Both labels of each row
468 -49 139 26 -331 -182 -217 334 -247 12 574 49 94 -33 -236 19 -20 106 -185 -226 -36 87 266 90 -28 -214 -199 -468 228 -24 -19 145 -131 132 78 -186 -81 52 111 119 212 93 13 -13 -179 7 215 -115 74 -155 127 267 -341 132 -4 149 -339 110 -5 -111 19 9 51 -6 186 503 83 152 -80 -68 -196 -61 383 93 212 118 273 54 -197 154 151 -52 69 -136 -327 -18 -21 -20 -15 220 -26 24 35 58 121 476 -169 7 -78 -77 -79 31 40 -256 60 23 404 234 32 -103 -266 201 63 -260 -71 -46 185 157 -223 -22 262 -136 34 -282 94 405 175 -62 -203 52 156 2 -54 -207 9 202 95 -161 176 -200 51 -77 27 101 -7 -143 -258 -140 181 -186 -320 322 22 -49 -11 274 161 3 159 281 -38 73 -88 -350 213 94 -41 -107 75 97 -142 21 -49 143 -31 -9 69 -39 23 -78 -26 -310 -7 301 121 -107 38 151 86 -99 74 125 -60 208 -7 -219 505 -140 51 7 93 34 -185 138 -207 62 -34 91 58 -266 -63 -98 -48 -92 32 -73 137 -> sepu/Buvaf
-32 28 -88 18 -88 -19 44 -205 -66 40 186 131 -131 -28 -22 -209 168 8 68 -145 -28 -234 209 89 -193 -73 -45 14 -47 -3 88 66 81 19 -28 109 16 -51 -91 43 10 -6 -38 -27 -142 52 29 71 71 34 -48 213 -337 -87 90 34 155 33 -110 -33 18 -109 68 70 48 162 -4 66 9 -9 16 1 83 6 -162 119 201 26 -146 -27 40 104 69 -25 176 65 27 -65 -94 -37 -282 -30 -223 28 83 10 57 127 -98 -136 -5 58 -23 52 56 35 -132 -58 158 40 180 132 127 -189 67 -28 39 -167 -95 -65 -189 -81 -5 -189 -140 -327 45 0 12 -108 -63 -61 -123 6 117 185 19 -22 -14 73 -57 141 -27 41 -97 -64 -126 -16 -110 8 20 -133 -393 -98 -3 195 34 55 -2 11 -59 -88 -167 -29 -55 79 -214 49 25 -1 1 -43 -9 -67 -56 -273 67 81 -31 67 0 -12 -46 347 -9 -29 10 18 -101 280 98 -65 7 63 -70 -37 -81 36 -7 -40 148 33 111 50 94 41 28 -104 202 -369 -36 -41 108 -24 -16 75 103 -> ras/Buvaf
112 -9 30 -10 -74 -54 4 -297 219 -23 230 167 -131 -107 -67 -285 224 72 81 -56 -56 -145 81 70 -227 -165 -171 -69 -43 -11 172 112 134 108 -54 39 49 -10 -34 53 -18 -112 -128 -7 -173 119 167 -30 46 10 -11 295 -437 -53 42 111 38 103 -198 -57 -31 -206 69 166 208 365 101 105 -62 43 -190 44 235 63 -211 270 103 80 -123 86 111 93 159 -6 4 98 36 -148 -28 108 -386 -10 -131 84 30 194 131 120 -197 -179 -13 -1 -19 33 129 -1 93 -34 8 -98 165 271 248 -285 40 -36 65 -293 -106 -12 -285 -49 22 -338 -84 -241 -41 80 62 -21 -21 96 -275 -152 101 148 -65 52 50 222 -104 291 -70 29 -91 25 -276 -210 -45 -55 -66 -111 -291 -123 76 314 145 17 -30 -79 -107 -14 -191 -220 30 88 -315 -147 36 31 -17 -77 -63 22 -46 -157 103 197 -128 -36 -28 -119 -122 310 5 62 -32 -77 -53 312 222 23 5 44 -19 -49 4 18 -23 -125 113 -29 -106 31 92 48 105 29 163 -465 61 -26 -43 -30 -33 83 128 -> ras/Buvaf
-103 29 -244 23 -225 -95 113 -230 -111 83 -17 127 -204 -29 -9 -151 224 48 36 91 27 -316 464 109 -141 -69 89 89 -122 15 80 11 42 26 -67 247 -10 -96 -138 81 -79 -41 -7 -52 -227 28 -7 -88 -48 -25 -29 106 -323 0 137 -25 205 -149 -177 136 18 -127 86 40 6 0 -170 92 -8 31 175 179 61 51 -153 162 223 -84 -2 -61 60 184 -88 -19 298 136 92 -61 -62 -37 -337 -87 -286 101 43 6 22 258 -92 -223 1 6 -80 -1 40 34 -274 -85 22 127 218 149 138 -263 173 -69 83 -140 -93 -147 -220 -28 -66 -415 -175 -404 120 -8 124 129 -152 -118 -44 86 62 134 134 -133 11 28 -80 177 17 10 -101 -174 -225 34 -177 15 56 -119 -373 -83 41 151 261 131 27 28 -118 -41 -99 60 -101 131 -353 -10 -44 27 -15 -18 -55 -38 105 -362 60 -12 -97 136 -29 -76 -47 305 -55 -51 50 67 -101 377 145 -185 70 235 -3 -107 -255 90 23 93 200 102 118 132 20 54 -13 -90 295 -410 -107 -110 213 -43 -12 93 38 -> ras/Buvaf
369 53 96 -112 -310 -8 -87 -134 -272 51 164 164 -43 -1 -150 -93 87 2 17 -94 -17 -162 639 224 -129 -65 -152 -333 219 -36 149 166 -150 93 12 30 84 84 86 144 -45 -34 -226 37 -194 -20 142 -189 111 -98 108 315 -145 86 -69 83 21 182 -105 3 50 -38 -23 75 260 403 74 143 -122 35 -242 -84 327 76 -14 167 107 105 -244 74 103 -10 111 -102 -59 12 65 -160 -40 157 -131 23 -60 257 38 462 -126 209 -120 -275 36 -52 76 -190 163 -15 67 181 -2 -189 95 294 192 -271 51 -130 234 -187 -250 -85 3 -232 -4 -282 -54 -56 17 83 -94 -100 -38 -9 -133 -184 82 149 32 -133 55 121 82 272 42 79 -64 39 -244 -157 208 -135 -300 114 -254 -70 42 425 49 -60 59 34 -83 110 -165 -344 267 31 -125 -231 91 57 -123 24 -124 70 -79 -108 155 30 -19 -36 57 -276 -43 214 178 2 71 7 -48 -56 206 72 -26 146 103 -37 128 -138 51 -126 134 -67 -158 -171 -95 -21 -24 78 42 -536 2 -252 -193 -87 -61 42 108 -> sepu/Buvaf
91 -30 -23 -127 -377 -163 6 312 -40 -11 539 94 -86 -82 -28 35 168 62 -147 -196 -102 -92 426 170 -194 122 -137 -352 231 -77 -43 120 44 115 35 -1 -2 1 -54 154 -96 65 -96 -131 -205 138 231 -285 86 -293 429 364 -175 140 -140 202 -13 -21 -367 -60 119 13 58 28 105 257 -45 263 -148 -20 -106 -96 325 -61 144 264 338 124 -155 3 17 160 35 -209 -82 34 86 -10 -18 65 -254 11 -159 53 168 89 -171 270 -214 -198 -101 0 -7 14 205 17 385 -39 -3 -241 174 265 204 -182 -56 44 200 -53 -259 -131 -190 -187 33 -679 -148 -205 247 -330 113 -489 92 -13 -85 -28 175 237 245 -87 174 73 48 279 -77 -13 11 -197 -297 -377 208 -78 -251 -70 -216 -16 160 488 74 107 76 255 -119 131 -228 -277 46 127 -290 -319 144 -142 -29 122 153 331 -224 3 52 129 -77 -25 -45 -231 -75 317 340 -150 43 131 -69 -132 121 193 31 269 -30 -68 12 -10 -17 71 90 7 -236 210 -182 23 -135 229 136 -250 -26 -157 214 46 14 34 41 -> sepu/Buvaf
-28 22 -38 -82 186 29 127 -10 255 -50 -71 73 -21 -1 25 -262 42 67 74 70 17 8 -165 -111 -99 -81 5 174 -160 17 47 12 77 21 15 62 77 -11 -80 -10 -220 -47 -21 -193 -86 121 35 -70 -34 51 -35 -73 -97 -26 67 -25 51 -151 -146 -38 -60 -176 2 54 -11 25 71 -104 25 3 48 255 -66 -13 -127 137 -177 20 15 -15 24 128 78 73 211 59 47 -11 84 10 -260 -39 57 -206 6 -194 155 -52 -97 -26 -27 -3 -82 184 -78 -14 178 -198 64 -8 9 18 60 -13 -4 74 -133 -187 101 82 -234 102 -41 -277 59 -129 -57 -53 108 -213 14 61 67 -46 -1 -119 -96 80 17 135 -25 173 -95 -44 -25 218 -84 -68 -63 12 136 -260 -12 58 125 50 27 35 28 -94 -77 -107 -55 -41 -23 45 -190 158 -54 -15 93 -43 -33 -170 -69 27 14 96 -60 26 -79 111 -96 59 -25 52 -158 -255 -26 225 100 105 -25 -72 11 43 -158 90 -98 -18 -25 -91 58 154 48 22 7 63 162 3 64 96 -31 -9 -27 21 -59 -> ras/kupu
68 -63 -37 -100 -187 -118 3 324 -99 31 183 -114 12 -40 16 97 -42 45 -68 -87 20 44 90 -40 6 120 -27 -155 80 -10 -66 50 32 46 63 -57 -24 -38 4 105 -166 138 0 -127 -82 59 94 -238 -26 -172 177 -8 16 156 -73 51 -80 -174 -156 -48 -6 69 -16 -64 -54 -14 -56 41 -90 -78 8 106 29 -3 173 -57 51 39 -78 50 -30 121 -50 -80 -37 -20 112 81 42 43 -141 45 12 -182 122 -63 -189 -13 -45 16 -74 -38 -59 41 71 21 329 -49 -9 -141 -48 45 30 -79 -128 108 -37 74 -63 6 -43 -42 -4 -420 4 10 179 -257 121 -390 -8 16 128 -27 47 58 180 -5 81 40 -25 114 -39 -72 64 -15 -69 -150 197 -61 -111 -93 95 33 105 137 67 -8 66 187 -71 101 -51 -126 -4 80 -85 -145 47 -102 -111 71 87 167 -137 159 -17 -18 12 1 -73 -47 -40 14 172 -68 -46 54 -50 -167 -11 142 -21 112 -3 -13 -42 13 -16 82 11 64 -126 289 -265 8 -135 176 27 140 -45 -18 110 22 39 40 -43 -> sepu/kupu
-145 16 -233 -104 -249 -65 322 -168 180 -10 31 155 -73 -18 93 -330 308 41 130 43 -27 -259 532 35 -171 26 32 125 -31 -68 129 179 84 11 -26 315 27 -75 -53 84 -162 -66 -226 -174 -218 230 47 -171 -65 -55 100 171 -167 -118 -27 9 157 -161 -370 -6 57 -116 10 108 48 -5 59 96 -34 49 100 133 163 20 -168 234 47 32 -101 -70 34 188 162 9 346 71 78 -111 -161 -30 -298 -82 -25 17 49 -74 81 334 -318 -322 -83 26 -84 189 132 -25 -84 -130 -47 -62 381 114 285 -137 121 42 95 -292 -70 -83 -364 -4 -76 -580 -154 -571 76 -194 73 -371 86 -38 -21 45 163 -12 -32 -158 61 147 35 344 -2 22 -130 -78 -293 -94 -44 35 16 -222 -217 56 49 226 74 49 116 -5 -172 -41 -175 -95 -139 164 -463 -49 -11 14 -69 18 1 54 -112 -129 18 44 -163 103 -59 -3 19 235 109 -7 -16 -232 -97 122 230 176 36 126 -25 -3 -375 132 -43 124 -33 3 -33 63 5 1 -89 38 176 -449 10 -126 168 -13 -49 206 32 -> ras/Buvaf
219 0 35 -70 -204 54 -90 -316 -60 11 26 59 -70 31 -55 131 54 -214 12 -184 -31 -142 362 254 -94 96 -153 -260 158 -87 90 131 -105 58 -81 -8 61 -15 31 105 -216 24 -136 121 -107 -6 160 -193 102 -177 71 288 40 128 -307 127 93 110 -136 -126 49 101 -48 -53 106 175 82 172 -130 63 -238 -185 113 25 -36 181 109 121 -58 38 47 108 84 -52 -65 15 44 -166 11 87 -69 50 -115 301 72 167 -77 94 -69 -96 73 3 38 5 188 -27 -126 211 -64 -165 51 154 251 -251 26 46 71 -146 -133 -14 -51 -107 -60 -112 -73 -217 -17 75 103 -210 -42 102 -125 -135 142 30 120 55 -80 322 76 241 -64 15 -25 138 29 -242 355 -66 -215 27 -68 -94 143 261 41 -86 81 -5 -32 236 -83 -295 247 -178 11 -434 99 -20 -115 69 0 191 -41 84 78 134 -7 -80 49 -179 18 -46 193 -14 106 232 -8 -163 63 70 -48 12 96 16 -103 -31 105 -220 105 -47 -156 -125 -129 -100 -82 126 -256 -296 -18 -150 -107 -103 -27 69 108 -> pize/Buvaf
-325 119 -260 100 -98 27 173 -605 -43 81 -468 38 -238 -11 21 -66 208 -99 129 165 81 -253 259 148 -76 -26 159 244 -203 -51 88 57 -33 0 -143 277 30 -101 -107 27 -98 -98 -7 148 -85 -11 -90 93 -49 124 -182 -1 -154 -161 94 -127 282 -67 -44 136 -4 -87 104 29 -84 -198 -69 32 18 173 171 102 -127 61 -240 70 102 -81 131 -70 43 130 -93 99 326 63 61 -178 -92 -137 -188 -77 -346 251 -83 -120 123 244 33 -169 147 66 -31 77 -24 -46 -666 18 -46 187 253 35 170 -179 243 -144 59 -179 36 -72 -203 11 -104 -4 -216 -513 -10 35 172 344 -193 -141 -145 89 1 -13 46 -18 -140 144 -130 84 32 70 -135 -78 39 179 -208 176 163 -80 -260 -76 -119 -29 337 79 -73 -191 -53 -26 -25 284 -190 -36 -220 -58 -79 128 -75 -46 -48 -75 70 -364 34 1 -108 109 84 17 -9 18 -134 39 110 114 -86 420 121 -305 89 93 10 -40 -412 83 35 12 169 66 148 -120 182 72 66 -221 83 -430 -68 -57 103 -57 3 92 69 -> ras/gam
265 55 76 112 -283 56 -85 -733 -147 83 13 41 -61 25 -44 184 45 -320 28 -291 71 -185 476 416 108 -61 -157 -292 181 -167 198 116 -206 9 -151 -2 34 -4 123 82 20 16 -63 366 -15 -83 74 2 134 -202 -22 362 -117 13 -158 92 -72 237 17 -206 65 66 34 105 128 209 36 280 -285 216 -231 -217 275 108 -85 277 215 91 -12 9 162 69 179 57 -166 6 2 -329 -54 179 39 -51 -173 555 55 306 -20 135 -69 -210 136 97 10 -40 3 -38 -607 469 -207 17 -90 119 418 -448 118 -66 243 56 -132 -14 47 -40 -56 203 -151 -192 -5 296 32 316 -79 75 -296 -269 78 11 30 45 -190 233 73 132 -8 111 -146 -7 91 30 209 -94 -233 263 20 -134 7 230 168 -101 -108 -65 110 217 5 -292 277 -314 46 -558 147 90 -218 47 -64 179 126 -71 90 32 -18 -154 55 -182 110 -119 108 -3 253 443 80 87 228 -175 -2 -13 181 -159 -62 -63 126 -330 128 -31 -176 -337 -78 -84 -31 -66 -465 -612 -64 -180 -220 -170 37 94 268 -> pize/Buvaf
65 -15 44 -58 -253 -138 45 244 -171 2 365 147 12 -39 -47 -39 172 192 -70 15 -75 -26 472 62 -117 57 -47 -229 182 -6 -4 111 -9 72 30 16 -29 19 20 89 137 -41 -153 -116 -206 127 76 -81 45 -86 229 200 -97 21 -33 107 -99 88 -120 58 -26 -61 -4 70 202 297 54 130 -38 -41 -112 -107 320 -17 99 43 245 42 -162 -13 31 -78 78 -170 -101 -30 20 -26 -149 40 67 49 21 65 29 292 -28 279 -96 -153 -55 10 47 -142 96 -13 235 17 -26 -144 186 168 -2 12 6 -119 162 -113 -189 -110 2 -170 103 -315 -68 32 100 -144 -147 -209 213 -89 -65 6 120 133 37 -199 174 -92 40 87 118 105 -11 -226 -326 -208 38 -127 -225 124 -209 -109 -34 224 11 18 93 173 -103 58 -144 -143 73 168 -182 -14 72 -10 17 45 -41 156 -144 -141 31 7 -26 17 7 -177 -16 341 136 -45 -8 -74 -19 -163 51 141 -2 175 -104 -72 242 -13 -5 146 39 29 -130 -38 -56 19 -12 43 133 -221 47 -202 149 45 -36 -51 24 -> sepu/Buvaf
57 -25 80 24 199 -104 -248 142 262 12 426 55 -142 -80 -127 -44 79 102 -21 -32 -125 12 -452 -23 -310 -96 -187 -162 -44 101 37 -37 110 85 1 -225 100 26 -127 0 28 -43 22 -53 -16 -46 131 88 13 104 106 189 -500 61 114 137 24 185 77 117 -209 -144 98 3 138 463 -5 1 -45 -82 -230 -135 36 -66 -136 61 152 43 12 110 52 36 -72 -156 -136 77 20 114 114 -40 -360 150 -182 -165 22 11 -58 -92 -26 147 -94 28 -20 -81 143 -18 466 -150 242 -80 53 230 -141 -65 -121 -27 -78 -161 -195 -42 -154 -147 95 -181 -39 184 9 24 211 34 -255 30 -244 -16 15 326 123 254 103 36 -95 183 -101 -12 7 19 -134 -314 -29 -67 33 -222 -398 -97 186 203 92 58 -158 32 -85 -86 -147 -28 -69 53 1 36 68 -30 125 -66 42 -5 -187 -193 142 250 15 -15 -23 -96 -245 396 21 34 35 42 -94 279 1 -144 3 33 -104 21 301 12 -95 -139 108 1 133 265 103 101 295 0 409 -58 27 105 18 130 -18 -53 81 -> sepu/gam
500 146 134 88 -592 -88 1 -147 -99 56 530 216 24 -32 -2 -78 143 -96 -34 -317 -46 -257 733 358 -59 -111 -188 -413 282 -73 76 330 -104 43 -23 96 -119 66 90 184 84 41 -120 51 -296 67 218 -131 192 -186 98 533 -380 72 -58 121 -150 148 -141 -242 135 11 -29 96 143 382 82 168 -157 -10 -169 -105 545 138 155 296 471 93 -139 23 97 100 243 -76 -8 38 36 -182 -195 211 -169 -77 -122 229 318 475 -209 255 -263 -322 -25 2 -31 -133 153 29 -167 297 73 -68 -74 244 386 -541 82 56 370 129 -371 -122 45 -165 -35 -380 -113 -193 161 -44 -254 3 174 -11 -128 -226 191 273 75 -301 85 -107 67 189 -1 54 -157 -155 -316 -19 220 -161 -410 170 -230 -82 -14 528 13 -5 137 216 -67 69 -200 -529 324 48 -140 -267 189 50 -202 65 -232 -54 -43 -156 118 -111 -86 25 -118 -328 50 489 194 -221 193 235 -25 -101 168 69 -4 187 75 -286 36 -137 105 -80 225 103 -165 -65 -136 66 -109 60 0 -683 -96 -335 70 -198 6 88 168 -> sepu/Buvaf
-183 21 -171 42 -78 58 142 -499 209 45 -21 161 -193 -33 17 -232 340 -78 182 5 -36 -392 504 197 -211 37 31 108 -28 -34 143 119 68 -14 -116 273 39 -52 -86 51 -67 -136 -131 -74 -153 138 4 30 13 9 -89 233 -212 -114 16 0 307 41 -239 -36 76 -125 29 115 35 -52 -74 124 -5 93 33 -37 92 12 -290 171 236 32 45 -76 48 182 92 8 372 100 62 -207 -194 -77 -194 -153 -284 195 92 -43 89 332 -213 -288 123 76 -13 143 80 -33 -466 -40 73 63 411 149 254 -202 126 -13 144 -247 -68 -70 -327 -65 -41 -185 -256 -646 -109 5 46 -26 -44 -72 -189 98 223 107 14 -73 -41 155 16 290 -19 60 -142 -106 -81 -73 -92 45 69 -186 -485 -114 27 206 -97 63 24 -99 -118 -1 -209 -37 -121 35 -267 -66 1 9 4 -47 -46 -84 -62 -372 67 68 -205 67 38 -5 3 289 31 -10 95 25 -168 206 212 -39 58 76 -36 -35 -421 85 63 -59 183 -2 92 -149 169 12 68 -113 99 -621 20 -134 178 -21 -57 124 127 -> ras/Buvaf
